Here is a tiny trained network, its code and every weight. The questions are about switching its units off for an input and a class, where a switched-off unit gives its printed mean instead of its output.

import numpy as np


def w(rows, s, z=0):
    codes = np.array(rows[::2]) - 128.0
    scale = np.full(codes.shape[1], s)
    scale[-1] = z or s
    return codes * scale


def norm(h):
    return h / np.sqrt((h * h).mean(-1, keepdims=True) + 1e-5)


def f(y):
    return y / 2 * (1 + np.tanh(0.7978845608 * (y + 0.044715 * y**3)))


def log_softmax(a):
    a = a - a.max(-1, keepdims=True)
    return a - np.log(np.exp(a).sum(-1, keepdims=True))


def net(x, mask):
    res = np.array(x, float).reshape(1, 3) / 4 @ E
    u = 0
    for l in range(2):
        y = f(norm(res) @ A[l][:, :-1].T + A[l][:, -1])
        res = res + np.where(mask[u : u + 4], y, B[l][:, -1]) @ B[l][:, :-1]
        u += 4
    return log_softmax(norm(res)[-1] @ U[:, :-1].T + U[:, -1])


A, B = {}, {}
E = w([
[252,204,234,163,167,117,112],'x0',
[216,95,117,236,140,100,128],'x1',
[74,185,111,123,105,44,110],'x2',
],0.0037)
A[0] = w([
[163,197,223,98,157,189,139,62],'0.n0',
[158,176,171,88,114,161,124,29],'0.n1',
[158,29,138,81,130,254,131,103],'0.n2',
[95,144,80,72,111,123,132,7],'0.n3',
],0.009,0.0017)
B[0] = w([
[130,134,155,2,24,108,35,252],'0.n0',
[143,192,213,67,126,22,182,174],'0.n1',
[63,152,35,205,231,224,181,254],'0.n2',
[37,85,137,210,116,148,90,191],'0.n3',
],0.0067,0.0054)
A[1] = w([
[207,114,57,187,134,139,125,158],'1.n0',
[199,141,223,51,76,131,85,8],'1.n1',
[1,134,115,99,117,184,79,97],'1.n2',
[20,113,80,123,121,118,135,218],'1.n3',
],0.0091,0.0013)
B[1] = w([
[111,69,141,132,54,55,111,168],'1.n0',
[142,237,185,26,163,141,105,249],'1.n1',
[196,53,107,255,145,104,156,255],'1.n2',
[99,204,117,21,180,227,156,251],'1.n3',
],0.008,0.0081)
U = w([
[157,45,133,172,43,42,97,35],'0',
[88,122,60,154,216,255,189,167],'1',
[174,210,203,18,117,112,83,252],'2',
],0.0073,0.0026)

Each question gives the input, the list of numbers given to net, and the class t.
The units are the neurons (one row each of A and B). Each row of codes is followed by its name. A weight is (code - 128) times the scale printed after its matrix; where a second scale follows, it is the last column's (A, B and U).
mask holds one flag per neuron, layer by layer. A switched-off neuron (its flag False) gives its mean, the last column of its row in B, instead of its output. The means were averaged over made-up inputs and are rounded, as every weight is.
A unit's drop is (log p(t) with every unit on - log p(t) with that unit switched off) / (log p(t) with every unit on - log p(t) with every unit switched off).
The circuit of an input: a set's keep is (log p(t) with only the set's units on - log p(t) with every unit switched off) / (log p(t) with every unit on - log p(t) with every unit switched off). Starting from all 8 units, units are removed one at a time, each time the one whose removal leaves the highest keep (on an exact tie, the one counted first), for as long as the keep stays at least 0.8.
units of the circuit, in order: the units of the circuit, biggest drop first
k most important neurons: the k neurons with the biggest drops, biggest first
top k neurons in layer l: the k neurons of layer l with the biggest drops, biggest first
drop of u: that unit's drop, to one decimal
input [2,7,-6], class 0: units of the circuit, in order : 1.n0
input [3,5,-5], class 0: units of the circuit, in order : 1.n3; 1.n0
input [2,3,3], class 0: top 3 neurons in layer 1 : 1.n3; 1.n0; 1.n1
input [-1,6,8], class 0: 2 most important neurons : 0.n0; 1.n1
input [1,-7,-2], class 1: top 2 neurons in layer 1 : 1.n2; 1.n1
input [3,4,6], class 0: top 2 neurons in layer 1 : 1.n3; 1.n1
input [-5,7,4], class 2: top 2 neurons in layer 0 : 0.n2; 0.n3
input [0,1,4], class 1: 3 most important neurons : 0.n0; 1.n1; 0.n1
input [0,5,7], class 0: top 2 neurons in layer 0 : 0.n0; 0.n2
input [2,5,8], class 0: 3 most important neurons : 0.n0; 1.n1; 1.n3
input [-1,7,7], class 0: drop of 0.n0 : 0.4
input [-3,-8,4], class 1: drop of 0.n3 : 0.0
input [2,5,6], class 0: drop of 0.n0 : 0.9
input [0,-7,8], class 1: top neuron in layer 1 : 1.n3
